Facts:
<1024> ζ:<1091> π:<552>,<1241>
<1037> ζ:<1362>,<772>,<519>,<1194>,<875>
<1045> ζ:<515>,<305> π:<1131>,<439>,<727>,<451>
<1049> π:<949>,<1209>
<1079> π:<439>,<717>
<1091> π:<498>,<1196>
<1093> π:<1214>,<593>
<1095> π:<508>,<224>,<785>
<1119> π:<552>
<1131> ζ:<919>,<1093>,<711> π:<278>
<1151> π:<578>,<1194>,<785>
<1194> π:<578>,<1377>,<717>,<785>
<1196> π:<439>,<785>
<1209> π:<278>
<1217> π:<216>,<451>
<1240> π:<1214>
<1250> π:<785>,<35>
<1283> ζ:<432>,<211>,<1217>
<1285> π:<534>,<1377>
<131> π:<785>
<1336> π:<1119>,<1241>
<1339> π:<1241>
<133> π:<887>,<879>,<1358>
<1348> ζ:<415>,<919>,<478>,<219> π:<534>,<443>
<1358> π:<717>
<1362> π:<593>,<305>
<1366> π:<1024>,<785>,<1241>,<676>
<1377> π:<439>,<785>
<137> ζ:<1366>,<659>
<146> π:<785>
<157> π:<313>
<190> π:<709>,<1250>
<209> ζ:<11>,<35> π:<137>,<43>,<439>
<211> π:<578>,<216>
<216> π:<1377>,<1214>,<1241>
<219> π:<1377>,<1110>
<224> π:<717>,<1196>
<257> π:<274>
<261> π:<1214>
<267> π:<1217>,<1241>
<278> π:<38>
<293> π:<552>,<727>,<1110>,<657>
<305> π:<1196>
<308> π:<949>
<313> π:<1241>
<315> ζ:<515>,<1336>
<339> ζ:<1240>,<376>,<274> π:<43>,<717>
<35> π:<439>,<1241>,<559>
<378> ζ:<805>,<788>,<727>,<519>,<1209>
<385> π:<1131>,<309>
<415> π:<439>
<432> π:<1214>,<293>
<433> π:<1377>,<216>
<439> ζ:<1202>,<293>,<519>,<35>
<43> π:<439>,<1215>
<443> π:<717>
<444> ζ:<862>,<1209>
<451> π:<439>,<785>
<478> π:<785>,<483>
<479> π:<313>,<211>,<309>
<480> π:<1214>
<483> π:<785>
<498> π:<534>,<1214>,<1196>
<508> π:<439>,<1079>,<1241>
<515> π:<293>,<1045>
<516> ζ:<768>,<141>,<309> π:<1377>
<519> π:<534>,<308>
<534> ζ:<433> π:<785>
<552> π:<534>
<559> π:<1214>,<785>
<573> ζ:<517>,<596> π:<721>
<578> π:<785>
<583> ζ:<261>,<498> π:<508>,<1214>,<517>,<676>
<593> π:<1377>
<596> π:<785>
<613> π:<439>,<785>
<626> ζ:<376> π:<479>
<655> ζ:<257>,<1095>
<657> π:<439>,<1196>,<596>
<660> π:<1214>
<676> ζ:<578>,<1151>,<849> π:<38>,<439>,<785>
<681> ζ:<508>,<260>,<267>
<682> π:<835>
<683> π:<1366>,<35>
<709> π:<1377>,<1194>,<451>
<711> π:<785>
<717> π:<1377>
<727> π:<929>
<768> π:<439>
<784> π:<516>
<805> π:<1250>,<267>
<813> π:<717>,<1194>,<785>
<835> π:<578>,<929>
<857> ζ:<451> π:<534>,<519>
<862> π:<534>,<137>,<785>
<871> ζ:<415>,<581>,<1241>,<219> π:<38>,<1377>,<519>
<879> π:<596>
<887> π:<657>,<785>
<90> π:<1358>
<929> ζ:<881>,<415>,<1016>,<313>,<260> π:<785>
<941> ζ:<1119>,<1073> π:<1214>,<1285>
<989> π:<1214>,<35>
<992> ζ:<1240>,<90>,<989>,<133>

Known rows:
<941>: [ 49  13 -29   1  34   2   7  33  22  31  29  15   6 -39  30  20   8  -5
 -33 -15   8   5  -9  -2 -23  16  18   6  18   5  -8 -20  16  12 -12]
<1217>: [ 24  11 -25  -1  37  -4  10  24  11  19  12   3  21 -32  17  -4  10  -5
 -34 -14  10   8  -3  -3 -22  -6  29   6  14   0 -20  -6  10  18  -9]
<578>: [ 21  -2 -26   3  39   5  14  24  -4  22  -5   2  34 -40  31 -25 -14 -14
 -27  -9  -5 -18 -17  -2 -29  -2  31   0  15   6 -25  14  12  15  -2]
<785>: [  4 -16 -24  -3  45   6  27  27 -14  13 -30  -1  43 -52  43 -50 -25 -24
   2  -5 -21 -32 -22   4 -25   5  46  -9  18   4 -22  28  15  16  12]
<131>: [ 27   6 -26   9  45  -1  16  18   8  26  18   7  35 -33  22 -15  -4  -7
 -20 -12   8  -4 -17  -3 -32  -4  22   0   7   4 -23   4   7  12 -14]
<552>: [ 18  -3 -30   5  39   1  13  22  -1  16   4  -1  32 -39  30 -25 -15 -13
  -1 -10   1 -12 -15   5 -27  -9  32   0  14  -1 -18   9   9  18  -1]
<1037>: [ 10   1 -36   9  34   2 -10  13 -31  17  -3  12  25 -64  43  17 -12  -8
 -54 -11  -8 -12   1  25 -28  21  32 -10  13 -20   1 -24  11  11 -22]
<1362>: [ 25  11 -27   8  49  -4  24  23  12  24  12  12  29 -29  22   2   9  -4
 -19 -12   6  13  -8  -1 -25   8  15   1  10  -1 -16  -7   7  13 -21]
<875>: [  7  -3 -37   5  30  -6 -13  13 -25   6  -3   0  30 -51  24   4  -2  -7
 -13  -8   4 -11   5  10 -39  19  19   1  16 -17 -12 -16  14  34 -22]
<655>: [ 24  -3 -36   2  16   4 -26  25 -30   8  10   5  23 -71  29  10   1  -4
 -47  -6   0 -23  -3   3 -37  25  15   4  19  -4 -12 -25  20  21 -16]
<657>: [ 24   6 -23   5  44  -4  22  25   5  25   8   8  32 -36  19 -13   2  -4
 -21  -9   0  -1 -13  -2 -29  -1  21   1  12   0 -23   2   9  13 -12]
<439>: [ -8  -1 -15  -6  51  18  41  21 -33  45 -33  14  65 -65  72 -30 -31 -28
 -62 -16 -31 -12 -17  12  14  19  57 -24  24 -31  -8   8   9 -17   4]
<43>: [  6   7 -23  -1  40  -7  26  27  -6  14   0   7  40 -45  16 -19  14  -1
 -26  -9  -5   6  -7  -6 -25   2  17   1  14  -3 -24  -3  10  13 -13]
<35>: [  9   7 -17  -2  45   4  28   6   2  46  10   3  51 -30  44  -8  -8 -21
 -43 -16   6   9   0  -3   8   2  40  -1  23 -33 -13  -6   6   5 -12]
<133>: [ 31   9 -25  14  41  -5  22  20   7  20  21   9  34 -35  10  -6   8   3
 -34 -13   6   1 -13  -5 -34   1   8   3   8   1 -22   1   7   8 -16]
<681>: [ 24  -3 -23   9  25 -12   0  25 -22 -25  33  17  47 -63  39 -15 -25  15
 -19  19  33 -18  -5  10 -39  35  23   4  12 -32 -17 -36  22  45 -19]
<788>: [  7  -4 -41   8  32  -7 -18  16 -25   1  -9   2  21 -51  25   6  -2  -3
 -13  -5   2  -9   4  15 -45  14  22  -1  13 -12  -9 -16  15  33 -21]
<517>: [ 18   3 -31  -7  34  -4  10  31   8  16   1   2  23 -39  29  -6   6 -15
  -4 -11   0   6  -4   0 -21   8  28   6  21  -2 -14  -3  16  27  -4]

Rows:
No name comes twice in this set of rows, the named rows included.
[ 18   2 -25  -1  41  -5  27  25   9  19   0   7  31 -38  25 -18   3 -13
  -3 -10  -5   2 -11  -2 -26   8  23  -1  15  -1 -20  -2  12  19  -7] -> <593>
[ -3 -11 -42   6  22  -5   4  32 -33   9  11  -4  62 -63  37 -29 -25 -20
  57 -10  -2   3 -12  15 -36 -16  11   1  26 -25 -12   5   8  25   1] -> <949>
[ 21   8 -25  -2  34   5  19  29  -3  22   4   7  35 -40  24 -20   1  -7
 -43 -12   1  -4 -18  -8 -28  -4  27   3  13  10 -26   4  13  10  -5] -> <451>
[ 13  -1 -20  -4  34 -15   6  23   4  -9   5   0  20 -34  19 -16  -4  -6
 -19  -6  16   2   2   8 -11 -23  53   7  15 -21 -23  -7   7  29  -8] -> <313>
[ 36  13 -28   2  37   2  14  28  12  26  26  11  25 -31  20  -2  11  -4
 -24 -13  10   6 -11  -7 -30   7  14   7  15   8 -17 -12  14  13 -15] -> <1091>
[ -3  -6 -32   1  31  -5  19  35 -21  12   0  -1  51 -55  35 -34 -14 -16
  40 -11  -5   5 -13   6 -26 -16  22   0  22 -16 -18  10   8  17   4] -> <38>
[ -1  -3 -31  -7  22  -4  -8  25 -22   0  -3  -7  33 -53  27 -20  -4 -14
 -11 -15   8   1  -2   7 -20 -27  42   9  19 -20 -20   3   7  22   0] -> <309>
[ 25   6 -25  -4  40  -7  12  25  21  13   8   3  13 -27  21   0   7  -9
 -14 -14   3  11   0   3 -13  -4  38   5  16  -6 -17  -1  10  24  -6] -> <216>
[ -2 -15 -21  -9  38 -10   0  23  -6  -8 -25  -6  18 -47  24 -26 -10 -22
  -5  -8 -18 -16  -2  11  -2 -14  59   0  21 -15 -22   5  10  27   3] -> <1241>
[ 23   7 -46  13  40   3 -13  27 -28   3 -25  19  -8 -60  45  28 -10  -2
 -68 -16 -15  -1  -2  45 -44  19  35 -19  -1  -1   8 -24  10  12 -24] -> <378>

Now the same things, written a new way:
Known rows:
<1016>: [-3  1  2 -1  1 -3  4 -1 -3  0 -4  0  1 -5 -1  1  3 -1  0  0 -2  2 11  0
  0  3  5  4  1  2  9  1  1  0  3 -2 -5 -6  2 -5 -2  5 -4 -2 -2  5 -3  1]
<1045>: [  6  -8  -5   9 -12  19  -1   1  -5   9 -10  -4  -5   9  -1  -5  -3   3
   5   2  -3   1  -3  -8   2  -6   2  11   2  10 -14   5   6   1  -3  -3
  -5  10  -1   7  -9   8   4   7   0   0  -2  -2]
<784>: [-14  -8  -1   7  10   1  19  -1 -13  14  -2   3  -7   8   7  -7   6  -8
   0   6  -5  -6  30   6  -4  -6  13 -36  -8   6  -1   1   8  -5   0  -6
  12 -22  -7   5  27  -8   1  11  16  -8  -7  -2]
<768>: [-4  1  0  0 -1  2 -2  0  4 -1  2  2 -3 -2 -3  3 -2  1  0 -1  1 -1 -3  2
  1  0  2  1 -2  5 -2 -2 -1 -2  0  2  1 -1 -3  1 -1 -3 -2  3  5 -1  1  0]
<1214>: [  2   7   1   1  -7  -3   6   2  -9  -3   0   0   2   0   4  -1   0   0
  -4   3  -5  -1 -17  -1   0   0   1   1   2   0   1  -1   1   1  -2   3
   1   4   2  -3   0  -5  -2  -3  -5   5   0  -2]
<559>: [ -1   4   0   1  -3  -2   2   1  -2  -2   2   1  -1   1   0   0  -1   0
  -2   1  -2  -1 -10   0   0   0   0   2   0   2  -1  -2   1   0  -1   3
   0   1   0  -2  -2  -2  -2   0  -1   3   1   0]
<432>: [ -5   4   1  -1  -2   1  -1   2   4  -1   1   2  -2  -1  -4   0  -1   1
  -3  -1   0  -1 -12   2   0   0   4   2  -1  10  -1  -1  -1  -1  -1   1
   1   1  -4   1   2  -3  -3   2   4   0   2   0]
<1093>: [ -5   0   1  -1   0   3  -1   2   5  -4   2   2  -3   0  -3  -1   0   0
  -2  -2  -2  -2 -24   1  -1  -1   9   0  -1  14   0  -1   3  -1  -2   1
   3   1  -2   0   2  -3  -7   2   0  -3   3  -1]
<992>: [  4  -4   0  -2   0  12   1   2   6   3   0  -1   1  -8   4   1   3  -1
   2  -1  -1   1  20  -2   0   0   6 -12   3  -4   4   8  -7   3   2  -4
  -2   3   8   0  17  11   5   0 -11   3   2   1]
<788>: [-1  2  1  2  0 -2  0 -1 -4  3  4 -1  0 -1  1  1  2  0 -1 -2 -2  1 11  1
 -2  5  4  1  2  5  7  3  3  2  3 -1  2 -4  3 -3 -2  5 -5 -4 -1  2 -4  0]
<709>: [-1  1  0  1 -3 -2  2  0 -2 -1  1  1 -1  0  1  0 -1  0 -1  1 -1 -1 -1  1
  1  0 -1  0 -1 -1  0 -2  2  0 -1  3  1 -1  0  0 -2 -1 -1  0  1  2  0  0]
<1073>: [-2  1  2  0 -1  0  0  0 -1  1 -4  0  1 -8  3  0  1  2  0 -1 -2  2 11  1
 -2  3  6 -1  2  0 11  3  2  0  3  0 -3 -1  2 -4  0  2 -5 -2  4  2 -2  0]
<659>: [-2  1  2  0 -1  1 -1  0 -1  0 -5  0  0 -9  3  0  1  2  0 -1 -2  2 13  1
 -2  3  7 -2  2  0 11  3  2  0  3  0 -3 -1  2 -3  1  1 -6 -2  4  2 -2  0]
<1241>: [  3   1   0   2  -3  -5   2  -1  -6  -6   2  -1   3   3   4  -3   1  -3
  -1   4  -3   0 -12  -1   0   0  -2   3   1 -10   2  -3   6   1  -2   3
  -3   0   4  -3  -3   1  -2  -3  -6   3   0  -2]
<1366>: [ 0  4  1  1 -4 -1 -1  0 -1 -2  1  1  1  0  1 -1 -2  0 -2  2 -1  0 -5  1
  0  0  1 -1  1 -2  1 -1  1  0 -1  3 -1  2 -1 -1  0 -4 -1  0  3  1  0 -1]
<1339>: [-5  2  0  2 -1 -1 -5  0  5 -4  6  2  0  2 -5  0  1  0 -2  0  2 -1 -5  1
  1  1  0  1  1  6 -1 -2  0 -2 -3  1 -2 -2 -5  0  2  0 -6  3  4 -1  2  0]
<444>: [ 5 11  1  3 -7  6 -7 -2  2 16 16 -3  6  2 -2  0  1 -5 -2 -4  0  1 18  2
 -2  6  8  1  3 10 -5  6  2  7  6 -7  5  6 11  4  8 11  8 -3 -7 -3 -7 -2]
<578>: [ 0  2  0  1 -4 -2 -2 -1  0 -1  1  1  0 -1  2  1 -2  0  0  1  0  0  2  1
  1  1 -1 -1  0 -5  1 -2  1 -1  0  3 -1  1 -1  0 -1 -1  0  1  3  1  1 -1]

Rows:
No name comes twice in this set of rows, the named rows included.
[ -5  -4  -2   9  -2  -4 -20  -2  10 -10  15   2   5   9  -6  -4   3  -2
  -3   2   9   1  17  -1   0   2  -9   0   8  -8  -1  -1   2  -4  -5  -1
 -10  -5  -9   3   7   6  -9   4  11  -3   3  -1] -> <157>
[  4 -12  -6   9  -1  10 -17   0  21  -8  25   1   4  10  -3  -1   7  -6
  -1   3  13   0  40  -5   1  -2 -18 -22  10 -22  -7   5 -10  -1  -5  -5
  -8  -5   2   8  32  25   4   7  -7   0  10   2] -> <626>
[-3 -2 -2  6 -6  5 -2  1  1 -1  1  0 -5  7 -5 -2 -1  3 -2  0  0  0 -6 -2
  0 -1  0  7  1 13 -5  0  4 -2 -3  1 -2  1 -6  2 -6  3 -7  5  5  1  1  0] -> <1336>
[  5  -6  -3  -2  -2  16   7   3  16   1  14   2  -7   0   0   8   3  -2
   2  -1   4  -2  17  -3   2  -4  -9 -21  -2  -6 -10   4 -13   2  -1  -2
   6   1  11   3  22  18  12   5 -19   5   8   4] -> <339>
[ -5   7   2  -4   2  -4   7  -1  -5   4  -9  -1   3  -4  -4   3   3  -3
  -1   2  -3   4  20  -1   2   2   3  10   0   0   6   1  -3   0   3  -4
 -11  -7   0  -7   1   5   0  -1  -2   7  -5   2] -> <260>
[ -4  -3  -1   1   1   9   7   0  -9  15  -7   0   2  -1  10  -6   1  -7
   3   6  -4  -4  21   3  -1  -6  15 -29  -5  -7  -3   4   1  -1   0  -5
   4  -3  -1   6  29  -8  12   8   7  -8  -5  -3] -> <516>
[ 1  4  0  3 -4 -4 -1 -1 -3  1  9  0  0  5  0  2 -1 -1 -2  0  1 -1 -2  1
  0  2 -3  2  0  0 -4 -2  3  1  1  2  4  0  1  0 -4  1  1 -2 -1  1 -1 -1] -> <727>
[ -4  -6   0  -1   5   1   1  -2   5  -5   1   2  -2   3  -4  -2   3  -4
   3   0  -1  -2 -23   1   0  -2   7   5  -4   6  -1  -2   8  -1  -1   0
   1  -5   2   0  -1   3  -6   1  -6  -4   1   0] -> <219>
[  4 -10  -3   8 -11  21   0   1  -6  11 -14  -4  -4   2   0  -5   0   5
   6  -1  -5   3   9  -8   0  -4  10  12   3  16  -3   9   7   2  -1  -6
  -9   7   1   3  -8  12  -2   5  -2   1  -4   0] -> <315>
[ 0  1  0  2 -3 -4  0 -1 -5 -1  5  0 -1  2  1  2  0  1  0  0  0 -1 -1  1
  0  1 -1  0 -1 -1 -2 -2  2  0 -1  2  2 -1 -1  0 -4  0  0 -1  0  2 -1  0] -> <1194>
[  0  -3  -1  -3   6  -9  -3   1 -11   0   6  -2  -1  10  -1   3   1   2
   0  -3   0  -2 -11   1   0   1   3  -2   3   0 -14   0   0   2   4   0
  12  -5  -4   3 -10  -1   8  -5  -3   1  -3  -1] -> <519>

The same things again, as new rows of numbers:
Known rows:
<676>: [  9 -13  -4  26   0  43 -57  29 -60   0  17 -11 -38]
<660>: [ 22 -32  29  38 -43  40  24 -43  -3 -29 -12  -7  52]
<224>: [-11 -30  20 -12 -15 -30 -40   5  -7  13  25 -12  25]
<146>: [-15   3  -4  17  15  53 -47 -15  -3 -24  35  39 -45]
<764>: [ 22  24   4 -14  11 -31  44  17 -18 -21   5 -12 -19]
<989>: [ 36 -57  26  46  35  37  19 -25  44 -18 -21 -12  54]
<260>: [-32  69  -4  34   5 -44  56  52  22 -30  -8  23  17]
<508>: [-33   7 -45  65 -18   8  -5  79  11  57 -33   6  32]
<573>: [ 18  -1  19 -13 -28  13 -21  15  -7   2   6 -28  -6]
<1336>: [ 54   0 -37   1 -32   7  12 -14  46  80   8  45  -2]
<313>: [-34  48 -27  31 -31  45  20  47  67  73 -64   8   6]
<784>: [  1 -16   5 -15 -18   0 -11   0   8   7  -6  -7   4]
<415>: [-71   6  17  71  26 -29 -12  28 -33  69 -31  32  37]
<578>: [-39 -13  -6   0  13  67 -31 -10  -1 -32  44  56 -53]
<552>: [-10  10  31 -31 -21   9 -16  -9  49  27  50 -28   5]
<38>: [ 19  23   4 -14  14 -37  50  22 -16 -22   7  -7 -24]
<11>: [ -2  24 -34 -19  31 -37  55 -12 -11 -24   1 -20  -5]
<887>: [-12   0   0  14   9  43 -40  -7   1 -12  41  23 -32]

Rows:
No name comes twice in this set of rows, the named rows included.
[ -6 -51  30  14 -36  34  42 -26   1 -14   5  -2  41] -> <432>
[-33   2 -36 -17   0  -7   0 -43  23  23  26 -42  34] -> <293>
[-25  95  17  51 -10  57 -93  19   5 -42   9  19 -37] -> <929>
[ 46 -15 -13  14 -25 -30   5 -28  30  56  43  56  24] -> <515>
[ -9 -50  -6  15   2 -35 -44  39 -48  43  -2  -6  21] -> <1079>
[-37  -4 -39 -20   5 -13   6 -43  28  24  29 -35  36] -> <1209>
[-56   2 -41 -41   9 -24   1 -67  41  13  52 -37  44] -> <519>
[ 39 -17  28  14 -49  41  -5 -17 -17 -28 -14 -21  30] -> <941>
[-16 -11  56  21 -11  25  26 -64 -14  13 -46  15  44] -> <1093>
[  37   26  -75   28   43  -52  -17   15 -110   -2  -19  -72   -4] -> <439>

